Here is a tiny trained network, its code and every weight. The questions are about switching its units off for an input and a class, where a switched-off unit gives its printed mean instead of its output.

import numpy as np


def w(rows, s, z=0):
    codes = np.array(rows[::2]) - 128.0
    scale = np.full(codes.shape[1], s)
    scale[-1] = z or s
    return codes * scale


def f(y):
    return y / 2 * (1 + np.tanh(0.7978845608 * (y + 0.044715 * y**3)))


def log_softmax(a):
    a = a - a.max(-1, keepdims=True)
    return a - np.log(np.exp(a).sum(-1, keepdims=True))


def net(x, mask):
    res = np.array(x, float).reshape(1, 4) / 4 @ E
    y = f(res @ A[0][:, :-1].T + A[0][:, -1])
    res = res + np.where(mask, y, B[0][:, -1]) @ B[0][:, :-1]
    return log_softmax(res[-1] @ U[:, :-1].T + U[:, -1])


A, B = {}, {}
E = w([
[37,98,86,40,74],'x0',
[233,122,30,105,69],'x1',
[77,176,106,206,1],'x2',
[160,42,215,131,52],'x3',
],0.0096)
A[0] = w([
[111,160,164,110,130,32],'N0',
[220,158,143,237,185,94],'N1',
[34,128,189,158,171,104],'N2',
[163,97,174,70,169,97],'N3',
[171,114,133,90,187,145],'N4',
[115,194,56,124,184,3],'N5',
[168,51,122,126,79,17],'N6',
[83,101,102,45,97,72],'N7',
[115,197,109,225,49,116],'N8',
[193,134,55,104,106,81],'N9',
[67,108,75,42,121,118],'N10',
[163,96,105,88,198,106],'N11',
[174,121,94,114,106,2],'N12',
[121,208,102,106,159,80],'N13',
[191,107,53,123,92,119],'N14',
[170,10,228,126,67,18],'N15',
],0.013,0.0035)
B[0] = w([
[152,103,124,130,162,134],'N0',
[219,172,234,32,32,250],'N1',
[161,70,181,232,209,221],'N2',
[56,71,91,134,86,203],'N3',
[92,39,86,106,75,209],'N4',
[137,234,53,131,150,204],'N5',
[129,175,113,159,173,179],'N6',
[161,174,231,72,76,201],'N7',
[21,22,61,70,62,234],'N8',
[114,87,207,232,221,206],'N9',
[212,151,191,76,70,218],'N10',
[43,30,53,92,88,212],'N11',
[115,125,164,178,152,158],'N12',
[142,201,52,129,175,183],'N13',
[121,86,188,203,194,213],'N14',
[149,254,2,132,164,247],'N15',
],0.0091,0.012)
U = w([
[47,54,82,102,49,109],'0',
[188,186,239,61,46,128],'1',
[130,251,40,148,160,251],'2',
[117,98,212,228,194,31],'3',
],0.014,0.0033)

Each question gives the input, the list of numbers given to net, and the class t.
The units are the neurons (one row each of A and B). Each row of codes is followed by its name. A weight is (code - 128) times the scale printed after its matrix; where a second scale follows, it is the last column's (A, B and U).
mask holds one flag per neuron, in row order. A switched-off neuron (its flag False) gives its mean, the last column of its row in B, instead of its output. The means were averaged over made-up inputs and are rounded, as every weight is.
A unit's drop is (log p(t) with every unit on - log p(t) with that unit switched off) / (log p(t) with every unit on - log p(t) with every unit switched off).
The circuit of an input: a set's keep is (log p(t) with only the set's units on - log p(t) with every unit switched off) / (log p(t) with every unit on - log p(t) with every unit switched off). Starting from the 12 units with the biggest drops (on a tie, the unit counted first), units are removed one at a time, each time the one whose removal leaves the highest keep (on an exact tie, the one counted first), for as long as the keep stays at least 0.8.
circuit, biggest first: the units of the circuit, biggest drop first
unit that matters most: the unit with the biggest drop
top k neurons: the k neurons with the biggest drops, biggest first
drop when u is switched off: that unit's drop, to one decimal
input [-6,-3,-1,-4], class 1: circuit, biggest first : [N1]
input [2,-5,-3,-4], class 3: top 3 neurons : [N15 N2 N8]
input [6,3,-2,7], class 2: top 3 neurons : [N15 N1 N6]
input [-7,8,6,-4], class 3: top 2 neurons : [N9 N14]
input [-8,6,8,-2], class 0: top 2 neurons : [N8 N10]
input [8,3,-3,8], class 1: top 4 neurons : [N7 N10 N5 N13]
input [-4,-6,-6,4], class 0: top 3 neurons : [N3 N4 N9]
input [7,-6,5,8], class 2: top 2 neurons : [N15 N1]
input [2,-6,-1,5], class 3: top 3 neurons : [N2 N5 N13]
input [4,7,-6,2], class 3: top 2 neurons : [N9 N14]
input [-2,8,-7,0], class 3: top 4 neurons : [N9 N14 N8 N12]
input [1,-6,4,-5], class 3: top 2 neurons : [N2 N15]
input [-2,8,-6,-2], class 3: top 3 neurons : [N9 N14 N8]
input [1,1,-7,6], class 0: unit that matters most : N3
input [2,-7,5,5], class 3: top 2 neurons : [N2 N11]
input [8,-7,4,-8], class 1: top 2 neurons : [N10 N7]
input [-5,-7,-2,8], class 2: drop when N15 is switched off : 1.6
input [-6,-5,6,5], class 0: drop when N10 is switched off : 0.7
input [7,6,0,4], class 1: drop when N7 is switched off : 0.6
input [8,-4,2,3], class 1: drop when N13 is switched off : 0.0
input [-1,7,2,6], class 3: circuit, biggest first : [N14]
